Below are the code and all the weights of a small trained network. Each question names an input and a class and asks about switching units off, where a switched-off unit gives its printed mean instead of its output.

import numpy as np


def w(rows, s, z=0):
    codes = np.array(rows[::2]) - 128.0
    scale = np.full(codes.shape[1], s)
    scale[-1] = z or s
    return codes * scale


def norm(h):
    return h / np.sqrt((h * h).mean(-1, keepdims=True) + 1e-5)


def f(y):
    return np.maximum(y, 0)


def log_softmax(a):
    a = a - a.max(-1, keepdims=True)
    return a - np.log(np.exp(a).sum(-1, keepdims=True))


def net(x, mask):
    res = np.array(x, float).reshape(1, 7) / 4 @ E
    u = 0
    for l in range(3):
        y = f(norm(res) @ A[l][:, :-1].T + A[l][:, -1])
        res = res + np.where(mask[u : u + 6], y, B[l][:, -1]) @ B[l][:, :-1]
        u += 6
    return log_softmax(norm(res)[-1] @ U[:, :-1].T + U[:, -1])


A, B = {}, {}
E = w([
[128,128,129],'x0',
[128,129,129],'x1',
[228,159,114],'x2',
[126,131,129],'x3',
[158,142,2],'x4',
[128,126,129],'x5',
[129,129,128],'x6',
],0.0067)
A[0] = w([
[182,150,121,5],'0.n1',
[92,112,221,161],'0.n2',
[183,29,196,158],'0.n3',
[34,112,129,11],'0.n4',
[187,151,128,177],'0.n5',
[34,139,254,191],'0.n6',
],0.0095,0.0025)
B[0] = w([
[111,85,226,152],'0.n1',
[210,219,134,212],'0.n2',
[140,255,113,185],'0.n3',
[52,4,169,170],'0.n4',
[48,76,116,183],'0.n5',
[239,199,134,255],'0.n6',
],0.0075)
A[1] = w([
[228,86,124,124],'1.n1',
[181,93,135,128],'1.n2',
[99,123,97,147],'1.n3',
[12,128,128,2],'1.n4',
[156,79,178,78],'1.n5',
[156,121,102,119],'1.n6',
],0.011,0.002)
B[1] = w([
[5,210,198,252],'1.n1',
[2,155,182,183],'1.n2',
[208,7,117,180],'1.n3',
[95,85,117,180],'1.n4',
[168,226,197,162],'1.n5',
[177,112,203,176],'1.n6',
],0.0052,0.0042)
A[2] = w([
[128,113,159,3],'2.n1',
[122,247,167,207],'2.n2',
[142,97,136,11],'2.n3',
[165,186,133,158],'2.n4',
[106,112,68,145],'2.n5',
[147,117,139,70],'2.n6',
],0.014,0.0035)
B[2] = w([
[79,165,96,129],'2.n1',
[115,79,85,247],'2.n2',
[124,147,146,129],'2.n3',
[73,76,89,188],'2.n4',
[205,255,200,158],'2.n5',
[160,75,140,128],'2.n6',
],0.01,0.014)
U = w([
[253,233,135,254],'0',
[59,2,93,2],'1',
],0.01,0.00086)

Each question gives the input, the list of numbers given to net, and the class t.
The units are the neurons (one row each of A and B). Each row of codes is followed by its name. A weight is (code - 128) times the scale printed after its matrix; where a second scale follows, it is the last column's (A, B and U).
mask holds one flag per neuron, layer by layer. A switched-off neuron (its flag False) gives its mean, the last column of its row in B, instead of its output. The means were averaged over made-up inputs and are rounded, as every weight is.
A unit's drop is (log p(t) with every unit on - log p(t) with that unit switched off) / (log p(t) with every unit on - log p(t) with every unit switched off).
The circuit of an input: a set's keep is (log p(t) with only the set's units on - log p(t) with every unit switched off) / (log p(t) with every unit on - log p(t) with every unit switched off). Starting from the 12 units with the biggest drops (on a tie, the unit counted first), units are removed one at a time, each time the one whose removal leaves the highest keep (on an exact tie, the one counted first), for as long as the keep stays at least 0.8.
circuit, biggest first: the units of the circuit, biggest drop first
top k neurons: the k neurons with the biggest drops, biggest first
k most important neurons of layer l: the k neurons of layer l with the biggest drops, biggest first
drop when u is switched off: that unit's drop, to one decimal
input [-4,-8,-6,-8,-6,1,-7], class 0: circuit, biggest first	[0.n6]
input [4,5,-5,-1,-5,8,8], class 0: top 2 neurons	[0.n6 0.n2]
input [-1,-6,-7,1,7,2,2], class 0: 3 most important neurons of layer 2	[2.n5 2.n4 2.n2]
input [-1,-2,3,8,2,8,-3], class 1: top 4 neurons	[0.n1 0.n3 2.n5 0.n4]
input [-5,1,-6,-6,-6,3,1], class 0: top 3 neurons	[0.n6 0.n2 0.n5]
input [0,-8,-6,-4,6,8,-2], class 0: top 4 neurons	[2.n5 2.n4 2.n2 0.n5]
input [2,6,6,-6,5,-7,-3], class 1: top 3 neurons	[1.n1 0.n4 0.n1]
input [-2,3,-3,-7,-3,5,6], class 0: top 3 neurons	[0.n6 0.n2 0.n5]
input [7,3,-4,-8,4,3,-2], class 0: 3 most important neurons of layer 2	[2.n4 2.n5 2.n2]
input [8,-5,-2,3,-4,5,-3], class 0: top 2 neurons	[0.n6 0.n2]
input [3,-3,-5,5,7,3,-6], class 0: top 2 neurons	[2.n5 2.n2]
input [-5,3,-7,-3,-8,-8,5], class 0: top 3 neurons	[0.n6 0.n2 0.n5]
input [2,-8,7,1,5,-4,-4], class 1: drop when 1.n1 is switched off	1.0
input [-8,-3,-5,-8,8,-2,2], class 0: circuit, biggest first	[2.n5]
input [4,1,-4,7,-8,-7,3], class 0: top 2 neurons	[0.n6 0.n2]
input [-7,-5,3,-7,1,-8,-4], class 1: drop when 2.n5 is switched off	0.6
input [-2,-6,3,6,1,-1,0], class 1: drop when 1.n5 is switched off	0.1
